Below is a small trained network, with its code and all its weights. Each question gives an input and a target symbol and asks what happens when units are switched off, that is, made to give their printed mean instead of their output.

import numpy as np


def w(rows, s, z=0):
    codes = np.array(rows[::2]) - 128.0
    scale = np.full(codes.shape[1], s)
    scale[-1] = z or s
    return codes * scale


def f(y):
    return np.maximum(y, 0)


def softmax(a):
    e = np.exp(a - a.max(-1, keepdims=True))
    return e / e.sum(-1, keepdims=True)


def log_softmax(a):
    a = a - a.max(-1, keepdims=True)
    return a - np.log(np.exp(a).sum(-1, keepdims=True))


def net(x, mask):
    ids = ['Παζμξσ'.index(c) for c in x.split()]
    T = len(ids)
    res = E[ids] + P[:T]
    q, k, v = (res @ M[0].T for M in (Q, K, V))
    z = softmax(np.where(np.tri(T) > 0, q @ k.T / 2**0.5, -1e9)) @ v
    res = res + np.where(mask[0], z, O[0][:, -1]) @ O[0][:, :-1]
    y = f(res @ A[0][:, :-1].T + A[0][:, -1])
    res = res + np.where(mask[1:13], y, B[0][:, -1]) @ B[0][:, :-1]
    return log_softmax(res[-1] @ U[:, :-1].T + U[:, -1])


Q, K, V, O, A, B = {}, {}, {}, {}, {}, {}
E = w([
[119,73,144,77,150,72,196],'Π',
[116,74,122,150,87,159,230],'α',
[201,7,191,177,215,165,149],'ζ',
[61,172,133,158,115,219,195],'μ',
[40,122,42,183,161,118,133],'ξ',
[193,158,131,88,99,86,120],'σ',
],0.015)
P = w([
[6,116,82,144,100,70,109],'0',
[150,148,134,111,124,115,149],'1',
[116,134,135,198,168,28,157],'2',
[115,138,100,174,134,94,107],'3',
[124,115,68,116,122,73,133],'4',
[84,141,124,168,46,150,92],'5',
[130,167,99,172,153,123,121],'6',
],0.012)
Q[0] = w([
[245,127,123,133,12,254,38],'H0',
[230,219,165,45,73,127,247],'H0',
],0.0059)
K[0] = w([
[254,124,172,78,192,122,109],'H0',
[58,154,162,120,85,78,121],'H0',
],0.0072)
V[0] = w([
[81,129,102,89,54,118,176],'H0',
[1,172,66,94,166,178,106],'H0',
],0.008)
O[0] = w([
[117,29,1,99,78,176,118,254],'H0',
[84,72,121,138,170,182,40,254],'H0',
],0.0082,0.0035)
A[0] = w([
[124,166,158,99,91,96,95,3],'N0',
[125,148,87,121,232,106,101,169],'N1',
[83,102,179,151,216,106,180,58],'N2',
[115,92,139,138,176,63,145,140],'N3',
[86,106,72,135,151,41,217,206],'N4',
[83,205,135,164,71,168,116,151],'N5',
[62,94,177,157,69,154,156,188],'N6',
[159,121,30,89,198,110,151,233],'N7',
[115,147,130,147,121,103,169,135],'N8',
[139,127,91,102,160,2,137,152],'N9',
[58,168,82,131,103,159,181,78],'N10',
[149,147,114,166,136,171,67,101],'N11',
],0.0097,0.0034)
B[0] = w([
[163,59,118,198,173,179,235,133],'N0',
[55,87,155,204,59,97,140,185],'N1',
[149,239,145,139,112,112,90,172],'N2',
[91,239,127,11,130,103,186,182],'N3',
[164,119,232,154,101,253,111,255],'N4',
[51,87,173,41,198,71,135,165],'N5',
[122,223,48,136,149,118,117,200],'N6',
[114,102,138,92,37,173,190,232],'N7',
[105,105,94,159,139,28,3,151],'N8',
[161,181,127,112,116,195,80,198],'N9',
[249,108,94,107,129,165,103,199],'N10',
[14,135,62,159,128,103,169,151],'N11',
],0.0063,0.0098)
U = w([
[43,110,218,8,89,201,150,5],'Π',
[219,91,53,180,102,192,188,82],'α',
[78,192,226,144,183,118,102,215],'ζ',
[90,150,42,74,253,136,137,194],'μ',
[20,90,94,226,76,11,181,115],'ξ',
[157,219,113,127,9,117,25,184],'σ',
],0.0065,0.0025)

Each question gives the input, a string of symbols that net reads in full, and the target symbol t.
The units are the heads (2 rows each of Q, K, V and O) and the neurons (one row each of A and B). Each row of codes is followed by its name. A weight is (code - 128) times the scale printed after its matrix; where a second scale follows, it is the last column's (O, A, B and U).
mask holds one flag per unit, heads first, then neurons. A switched-off unit (its flag False) gives its mean, the last column of its rows in O or B, instead of its output. The means were averaged over made-up inputs and are rounded, as every weight is.
A unit's drop is (log p(t) with every unit on - log p(t) with that unit switched off) / (log p(t) with every unit on - log p(t) with every unit switched off).
The circuit of an input: a set's keep is (log p(t) with only the set's units on - log p(t) with every unit switched off) / (log p(t) with every unit on - log p(t) with every unit switched off). Starting from the 12 units with the biggest drops (on a tie, the unit counted first), units are removed one at a time, each time the one whose removal leaves the highest keep (on an exact tie, the one counted first), for as long as the keep stays at least 0.8.
circuit, biggest first: the units of the circuit, biggest drop first
k most important neurons: the k neurons with the biggest drops, biggest first
drop when u is switched off: that unit's drop, to one decimal
input α μ ξ μ μ ξ, target μ: 2 most important neurons -> (N10 N5)
input α ζ α α ξ, target α: circuit, biggest first -> (N10 H0 N4)
input α α σ σ σ σ ξ, target ξ: circuit, biggest first -> (N1)
input μ μ ξ ξ, target ξ: circuit, biggest first -> (H0 N1 N11)
input ζ σ Π, target ζ: circuit, biggest first -> (H0 N2)
input ξ Π ζ ζ σ μ, target ζ: circuit, biggest first -> (H0 N7)
input Π σ μ μ, target μ: 2 most important neurons -> (N5 N4)
input ζ α μ α ξ, target α: circuit, biggest first -> (N10 N4)
input ζ σ ξ, target ζ: 3 most important neurons -> (N4 N2 N3)
input σ σ α ξ ξ μ ζ, target ζ: 2 most important neurons -> (N2 N10)
input α α μ, target α: drop when N3 is switched off -> 0.2
input ζ Π ξ, target ζ: drop when N3 is switched off -> 0.1
input ξ Π ζ, target ξ: drop when N4 is switched off -> 0.3
input ξ μ σ, target ξ: most important neuron -> (N4)
